Below are the code and all the weights of a small trained network. Each question names an input and a target symbol and asks about switching units off, where a switched-off unit gives its printed mean instead of its output.

import numpy as np


def w(rows, s, z=0):
    codes = np.array(rows[::2]) - 128.0
    scale = np.full(codes.shape[1], s)
    scale[-1] = z or s
    return codes * scale


def f(y):
    return np.maximum(y, 0)


def softmax(a):
    e = np.exp(a - a.max(-1, keepdims=True))
    return e / e.sum(-1, keepdims=True)


def log_softmax(a):
    a = a - a.max(-1, keepdims=True)
    return a - np.log(np.exp(a).sum(-1, keepdims=True))


def net(x, mask):
    ids = ['γεζλτφω'.index(c) for c in x.split()]
    T = len(ids)
    res = E[ids] + P[:T]
    u = 0
    for l in range(3):
        q, k, v = (res @ M[l].T for M in (Q, K, V))
        z = softmax(np.where(np.tri(T) > 0, q @ k.T / 3**0.5, -1e9)) @ v
        res = res + np.where(mask[u], z, O[l][:, -1]) @ O[l][:, :-1]
        u += 1
        y = f(res @ A[l][:, :-1].T + A[l][:, -1])
        res = res + np.where(mask[u : u + 4], y, B[l][:, -1]) @ B[l][:, :-1]
        u += 4
    return log_softmax(res[-1] @ U[:, :-1].T + U[:, -1])


Q, K, V, O, A, B = {}, {}, {}, {}, {}, {}
E = w([
[96,49,69,155,251],'γ',
[122,177,139,231,98],'ε',
[190,202,212,85,123],'ζ',
[79,139,129,181,68],'λ',
[117,241,63,8,148],'τ',
[206,83,126,151,15],'φ',
[128,90,226,104,223],'ω',
],0.016)
P = w([
[2,131,212,43,150],'0',
[54,127,165,110,135],'1',
[94,129,119,160,133],'2',
[133,114,81,203,137],'3',
[168,111,47,235,144],'4',
[188,101,31,246,141],'5',
],0.0062)
Q[0] = w([
[103,116,137,50,240],'L0H0',
[50,178,32,189,46],'L0H0',
[255,159,197,55,73],'L0H0',
],0.0092)
K[0] = w([
[39,146,187,99,148],'L0H0',
[185,146,21,89,119],'L0H0',
[150,143,255,104,57],'L0H0',
],0.0098)
V[0] = w([
[125,27,253,245,110],'L0H0',
[76,36,125,128,70],'L0H0',
[138,105,190,72,129],'L0H0',
],0.005)
O[0] = w([
[5,196,59,33,93,254],'L0H0',
[108,187,120,43,101,124],'L0H0',
[254,129,47,155,68,19],'L0H0',
],0.008,0.00092)
A[0] = w([
[164,209,161,47,130,138],'L0N0',
[239,141,99,139,34,4],'L0N1',
[90,97,46,129,141,250],'L0N2',
[194,245,122,126,174,192],'L0N3',
],0.011,0.0032)
B[0] = w([
[76,54,156,172,127,198],'L0N0',
[208,124,66,135,151,216],'L0N1',
[186,15,123,160,52,254],'L0N2',
[146,11,187,105,71,243],'L0N3',
],0.011,0.006)
Q[1] = w([
[155,76,124,115,184],'L1H0',
[148,159,105,10,121],'L1H0',
[108,22,200,146,41],'L1H0',
],0.011)
K[1] = w([
[91,65,198,110,185],'L1H0',
[61,100,199,94,67],'L1H0',
[137,36,8,158,156],'L1H0',
],0.011)
V[1] = w([
[161,130,12,19,172],'L1H0',
[195,87,53,96,58],'L1H0',
[156,253,213,84,112],'L1H0',
],0.0055)
O[1] = w([
[160,98,132,107,112,101],'L1H0',
[208,156,65,140,160,189],'L1H0',
[150,100,2,245,139,2],'L1H0',
],0.009,0.015)
A[1] = w([
[156,158,163,254,117,57],'L1N0',
[100,106,135,100,70,136],'L1N1',
[135,133,108,159,72,252],'L1N2',
[186,191,150,123,94,218],'L1N3',
],0.0096,0.0029)
B[1] = w([
[72,198,57,134,212,180],'L1N0',
[104,113,54,20,56,254],'L1N1',
[112,168,2,145,201,191],'L1N2',
[240,129,212,122,97,234],'L1N3',
],0.0073,0.0074)
Q[2] = w([
[97,55,170,136,254],'L2H0',
[65,184,250,139,124],'L2H0',
[194,34,106,110,94],'L2H0',
],0.009)
K[2] = w([
[98,186,254,134,185],'L2H0',
[86,55,145,119,215],'L2H0',
[144,159,137,20,111],'L2H0',
],0.0092)
V[2] = w([
[86,167,117,184,2],'L2H0',
[148,154,154,109,69],'L2H0',
[177,75,68,115,120],'L2H0',
],0.0093)
O[2] = w([
[169,2,18,90,143,20],'L2H0',
[125,161,17,162,164,253],'L2H0',
[129,205,165,61,18,227],'L2H0',
],0.0095,0.0076)
A[2] = w([
[158,167,191,117,138,116],'L2N0',
[79,129,206,229,178,254],'L2N1',
[114,78,98,248,174,109],'L2N2',
[58,132,124,143,172,251],'L2N3',
],0.011,0.0061)
B[2] = w([
[117,60,67,176,143,251],'L2N0',
[103,105,130,17,154,192],'L2N1',
[74,130,194,150,79,168],'L2N2',
[144,157,149,195,247,170],'L2N3',
],0.013,0.018)
U = w([
[73,105,213,64,64,111],'γ',
[205,113,154,133,183,101],'ε',
[134,254,114,87,159,238],'ζ',
[70,128,65,65,140,2],'λ',
[98,185,143,150,158,191],'τ',
[102,169,130,74,143,41],'φ',
[125,206,168,60,191,108],'ω',
],0.008,0.0076)

Each question gives the input, a string of symbols that net reads in full, and the target symbol t.
The units are the heads (3 rows each of Q, K, V and O) and the neurons (one row each of A and B). Each row of codes is followed by its name. A weight is (code - 128) times the scale printed after its matrix; where a second scale follows, it is the last column's (O, A, B and U).
mask holds one flag per unit, layer by layer, with each layer's heads first. A switched-off unit (its flag False) gives its mean, the last column of its rows in O or B, instead of its output. The means were averaged over made-up inputs and are rounded, as every weight is.
A unit's drop is (log p(t) with every unit on - log p(t) with that unit switched off) / (log p(t) with every unit on - log p(t) with every unit switched off).
The circuit of an input: a set's keep is (log p(t) with only the set's units on - log p(t) with every unit switched off) / (log p(t) with every unit on - log p(t) with every unit switched off). Starting from the 12 units with the biggest drops (on a tie, the unit counted first), units are removed one at a time, each time the one whose removal leaves the highest keep (on an exact tie, the one counted first), for as long as the keep stays at least 0.8.
units of the circuit, in order: the units of the circuit, biggest drop first
most important unit: the unit with the biggest drop
top k neurons: the k neurons with the biggest drops, biggest first
top k neurons in layer l: the k neurons of layer l with the biggest drops, biggest first
drop when u is switched off: that unit's drop, to one decimal
input ε γ ω γ ε ε, target γ: units of the circuit, in order => [L2N3; L1H0]
input λ ε ε γ ω γ, target ω: units of the circuit, in order => [L1H0; L2H0; L2N1]
input ε ζ ε λ, target λ: units of the circuit, in order => [L2H0; L0H0]
input λ φ λ τ, target γ: most important unit => L0N3
input ω λ λ, target λ: units of the circuit, in order => [L2H0; L1N1]
input φ ω γ, target γ: units of the circuit, in order => [L0N2; L1H0]
input λ τ ω, target ω: units of the circuit, in order => [L2N1; L2H0; L0N2]
input γ ζ ε γ φ ζ, target ε: top 2 neurons in layer 0 => [L0N2; L0N1]
input λ ε λ ζ ε, target τ: top 3 neurons => [L2N3; L2N2; L1N0]
input ε λ ζ φ τ ζ, target ε: top 2 neurons in layer 1 => [L1N1; L1N3]
input ω ε φ ε λ, target ζ: top 2 neurons => [L2N0; L0N1]
input γ ε τ ε, target ω: top 4 neurons => [L2N1; L1N0; L0N1; L0N2]
input γ ω γ τ ε ε, target ω: top 3 neurons => [L2N1; L0N1; L1N0]
input γ λ ε τ ε ζ, target γ: units of the circuit, in order => [L0N3]
input λ γ ω ε γ, target ω: drop when L2H0 is switched off => 1.4
input γ γ γ, target γ: drop when L0N2 is switched off => 1.3
input γ γ τ, target γ: drop when L0N3 is switched off => 0.2
input ε λ γ ε ζ, target γ: drop when L1N3 is switched off => 0.0
